Here is a tiny trained network, its code and every weight. The questions are about switching its units off for an input and a target symbol, where a switched-off unit gives its printed mean instead of its output.

import numpy as np


def w(rows, s, z=0):
    codes = np.array(rows[::2]) - 128.0
    scale = np.full(codes.shape[1], s)
    scale[-1] = z or s
    return codes * scale


def norm(h):
    return h / np.sqrt((h * h).mean(-1, keepdims=True) + 1e-5)


def f(y):
    return np.maximum(y, 0)


def softmax(a):
    e = np.exp(a - a.max(-1, keepdims=True))
    return e / e.sum(-1, keepdims=True)


def log_softmax(a):
    a = a - a.max(-1, keepdims=True)
    return a - np.log(np.exp(a).sum(-1, keepdims=True))


def net(x, mask):
    ids = ['ΨΩαβγεηθπ'.index(c) for c in x.split()]
    T = len(ids)
    res = E[ids] + P[:T]
    u = 0
    for l in range(3):
        q, k, v = (norm(res) @ M[l].T for M in (Q, K, V))
        z = softmax(np.where(np.tri(T) > 0, q @ k.T / 4**0.5, -1e9)) @ v
        res = res + np.where(mask[u], z, O[l][:, -1]) @ O[l][:, :-1]
        u += 1
        y = f(norm(res) @ A[l][:, :-1].T + A[l][:, -1])
        res = res + np.where(mask[u : u + 12], y, B[l][:, -1]) @ B[l][:, :-1]
        u += 12
    return log_softmax(norm(res)[-1] @ U[:, :-1].T + U[:, -1])


Q, K, V, O, A, B = {}, {}, {}, {}, {}, {}
E = w([
[76,131,119,158],'Ψ',
[82,123,193,210],'Ω',
[213,165,130,150],'α',
[64,113,23,25],'β',
[66,132,138,179],'γ',
[125,23,125,118],'ε',
[235,144,110,146],'η',
[253,138,92,128],'θ',
[55,116,158,109],'π',
],0.019)
P = w([
[248,253,229,125],'0',
[178,112,178,216],'1',
[164,110,178,196],'2',
[167,114,170,192],'3',
[159,108,169,192],'4',
[170,120,183,191],'5',
[161,106,181,187],'6',
[159,101,188,184],'7',
[156,104,194,188],'8',
[156,97,201,180],'9',
],0.007)
Q[0] = w([
[1,232,73,59],'0.h0',
[96,134,81,114],'0.h0',
[138,13,191,172],'0.h0',
[98,107,61,11],'0.h0',
],0.01)
K[0] = w([
[137,134,252,140],'0.h0',
[143,146,195,129],'0.h0',
[94,81,53,76],'0.h0',
[140,218,171,121],'0.h0',
],0.013)
V[0] = w([
[88,159,117,54],'0.h0',
[174,114,141,139],'0.h0',
[131,10,100,125],'0.h0',
[68,187,90,44],'0.h0',
],0.012)
O[0] = w([
[51,24,215,102,95],'0.h0',
[165,99,181,142,137],'0.h0',
[163,68,159,134,254],'0.h0',
[176,153,7,157,61],'0.h0',
],0.011,0.0045)
A[0] = w([
[88,125,126,228,111],'0.n0',
[103,194,95,123,230],'0.n1',
[103,165,34,64,181],'0.n2',
[175,165,90,152,111],'0.n3',
[177,116,88,126,49],'0.n4',
[101,127,94,171,43],'0.n5',
[68,165,111,147,105],'0.n6',
[140,122,203,72,149],'0.n7',
[95,96,98,152,73],'0.n8',
[42,246,171,187,93],'0.n9',
[151,53,107,125,129],'0.n10',
[178,18,132,105,2],'0.n11',
],0.012,0.002)
B[0] = w([
[6,48,85,88,235],'0.n0',
[124,14,179,65,179],'0.n1',
[204,118,186,129,192],'0.n2',
[174,187,198,131,176],'0.n3',
[140,104,108,162,166],'0.n4',
[99,101,128,132,159],'0.n5',
[80,106,14,154,183],'0.n6',
[188,96,59,82,245],'0.n7',
[160,109,208,45,175],'0.n8',
[2,95,112,206,251],'0.n9',
[42,162,167,158,219],'0.n10',
[122,154,195,103,253],'0.n11',
],0.0063,0.0051)
Q[1] = w([
[124,59,204,94],'1.h0',
[89,135,34,184],'1.h0',
[141,110,188,152],'1.h0',
[75,3,209,74],'1.h0',
],0.013)
K[1] = w([
[99,69,116,1],'1.h0',
[15,197,109,173],'1.h0',
[124,64,152,97],'1.h0',
[161,140,106,13],'1.h0',
],0.013)
V[1] = w([
[111,231,3,50],'1.h0',
[58,94,159,101],'1.h0',
[190,154,69,182],'1.h0',
[108,222,90,205],'1.h0',
],0.0061)
O[1] = w([
[161,220,80,190,35],'1.h0',
[125,109,142,159,191],'1.h0',
[7,128,57,134,46],'1.h0',
[35,175,173,132,4],'1.h0',
],0.011,0.0043)
A[1] = w([
[128,209,200,205,211],'1.n0',
[217,149,124,245,217],'1.n1',
[129,143,108,87,137],'1.n2',
[128,146,119,59,76],'1.n3',
[99,120,152,146,121],'1.n4',
[133,147,100,70,97],'1.n5',
[119,188,160,132,219],'1.n6',
[76,76,126,61,6],'1.n7',
[82,97,183,143,142],'1.n8',
[93,128,158,95,181],'1.n9',
[138,75,94,82,198],'1.n10',
[107,160,91,195,35],'1.n11',
],0.012,0.0021)
B[1] = w([
[105,106,88,193,191],'1.n0',
[19,92,74,102,250],'1.n1',
[42,79,186,179,142],'1.n2',
[32,55,146,184,144],'1.n3',
[175,52,135,105,178],'1.n4',
[83,141,169,161,146],'1.n5',
[94,124,133,199,153],'1.n6',
[152,243,136,77,196],'1.n7',
[229,66,78,33,253],'1.n8',
[130,197,153,211,173],'1.n9',
[80,195,221,154,240],'1.n10',
[97,2,96,102,153],'1.n11',
],0.006,0.0055)
Q[2] = w([
[134,231,148,129],'2.h0',
[64,252,198,140],'2.h0',
[187,51,149,82],'2.h0',
[212,104,108,179],'2.h0',
],0.011)
K[2] = w([
[208,5,97,254],'2.h0',
[131,12,123,202],'2.h0',
[159,227,82,47],'2.h0',
[197,230,144,121],'2.h0',
],0.0085)
V[2] = w([
[119,131,4,95],'2.h0',
[129,172,157,180],'2.h0',
[220,90,119,175],'2.h0',
[158,99,82,177],'2.h0',
],0.012)
O[2] = w([
[146,178,86,10,5],'2.h0',
[143,170,62,216,113],'2.h0',
[159,47,53,125,88],'2.h0',
[230,102,58,140,87],'2.h0',
],0.011,0.0031)
A[2] = w([
[167,176,116,185,151],'2.n0',
[113,119,153,49,150],'2.n1',
[67,143,134,65,210],'2.n2',
[102,78,130,57,163],'2.n3',
[113,84,152,20,206],'2.n4',
[57,185,72,137,93],'2.n5',
[111,193,152,173,110],'2.n6',
[197,136,27,112,248],'2.n7',
[93,84,131,178,149],'2.n8',
[136,95,134,195,44],'2.n9',
[121,63,37,135,253],'2.n10',
[76,253,75,120,77],'2.n11',
],0.014,0.0025)
B[2] = w([
[207,165,75,99,154],'2.n0',
[182,166,116,166,198],'2.n1',
[110,189,123,101,205],'2.n2',
[200,131,143,117,221],'2.n3',
[209,138,142,148,255],'2.n4',
[137,102,83,71,162],'2.n5',
[137,77,165,141,166],'2.n6',
[3,27,49,116,184],'2.n7',
[134,169,111,83,232],'2.n8',
[158,171,144,147,206],'2.n9',
[142,176,137,113,206],'2.n10',
[78,97,137,101,157],'2.n11',
],0.013,0.0079)
U = w([
[56,136,117,78,210],'Ψ',
[75,96,164,205,69],'Ω',
[155,201,109,207,4],'α',
[155,125,76,7,95],'β',
[57,120,131,110,192],'γ',
[173,34,171,99,198],'ε',
[147,134,54,175,78],'η',
[102,58,49,112,135],'θ',
[133,214,189,58,21],'π',
],0.012,0.0036)

Each question gives the input, a string of symbols that net reads in full, and the target symbol t.
The units are the heads (4 rows each of Q, K, V and O) and the neurons (one row each of A and B). Each row of codes is followed by its name. A weight is (code - 128) times the scale printed after its matrix; where a second scale follows, it is the last column's (O, A, B and U).
mask holds one flag per unit, layer by layer, with each layer's heads first. A switched-off unit (its flag False) gives its mean, the last column of its rows in O or B, instead of its output. The means were averaged over made-up inputs and are rounded, as every weight is.
A unit's drop is (log p(t) with every unit on - log p(t) with that unit switched off) / (log p(t) with every unit on - log p(t) with every unit switched off).
The circuit of an input: a set's keep is (log p(t) with only the set's units on - log p(t) with every unit switched off) / (log p(t) with every unit on - log p(t) with every unit switched off). Starting from the 12 units with the biggest drops (on a tie, the unit counted first), units are removed one at a time, each time the one whose removal leaves the highest keep (on an exact tie, the one counted first), for as long as the keep stays at least 0.8.
units of the circuit, in order: the units of the circuit, biggest drop first
most important unit: the unit with the biggest drop
k most important neurons: the k neurons with the biggest drops, biggest first
top k neurons in layer l: the k neurons of layer l with the biggest drops, biggest first
input η η π Ψ Ψ α α β ε Ψ, target η: 4 most important neurons -> (0.n1, 0.n2, 0.n9, 1.n0)
input π η π π β γ, target π: most important unit -> 0.h0
input α γ α, target α: 2 most important neurons -> (1.n0, 2.n0)
input β γ ε η, target β: units of the circuit, in order -> (0.h0, 2.h0)
input β θ α, target β: units of the circuit, in order -> (0.h0, 2.h0)
input β η ε π, target β: units of the circuit, in order -> (1.h0, 2.h0)
input Ω Ω Ψ π β β θ β, target Ω: top 3 neurons in layer 0 -> (0.n1, 0.n2, 0.n0)
input Ω θ β π Ψ α α β, target ε: units of the circuit, in order -> (0.n2, 1.h0)
input α π ε β ε γ Ψ, target α: top 2 neurons in layer 0 -> (0.n1, 0.n2)
input Ω β α ε ε ε γ Ψ π, target Ω: 2 most important neurons -> (1.n8, 0.n2)
input θ π β α η Ω Ψ α γ, target θ: top 2 neurons in layer 0 -> (0.n9, 0.n2)
input π Ω Ψ α π β η, target π: 3 most important neurons -> (0.n1, 0.n9, 0.n10)
input π π π θ π γ α, target α: 3 most important neurons -> (1.n8, 0.n0, 1.n1)
input θ π π θ, target θ: 2 most important neurons -> (2.n7, 1.n10)
input γ β η, target γ: most important neuron -> (1.n1)
input θ ε β η ε Ω π θ Ω Ω, target θ: 2 most important neurons -> (0.n2, 0.n1)
input γ β α γ γ π, target γ: 2 most important neurons -> (0.n1, 0.n2)
input π ε β θ π θ, target π: 2 most important neurons -> (0.n9, 1.n10)
input θ β β β ε π β ε γ β, target θ: 2 most important neurons -> (0.n1, 0.n11)
input Ω α π θ β γ Ω π π, target Ω: 3 most important neurons -> (0.n2, 1.n10, 0.n1)
input ε γ ε γ α η β, target ε: most important unit -> 0.n2
input α π Ω ε β θ Ω Ψ, target α: 2 most important neurons -> (0.n2, 0.n1)
input η β Ψ ε, target η: top 2 neurons in layer 1 -> (1.n8, 1.n0)
input π γ γ Ω β, target π: top 4 neurons in layer 0 -> (0.n1, 0.n2, 0.n9, 0.n10)
input π γ α β α, target π: top 3 neurons in layer 0 -> (0.n1, 0.n9, 0.n10)
input η β α, target η: top 2 neurons in layer 0 -> (0.n1, 0.n2)
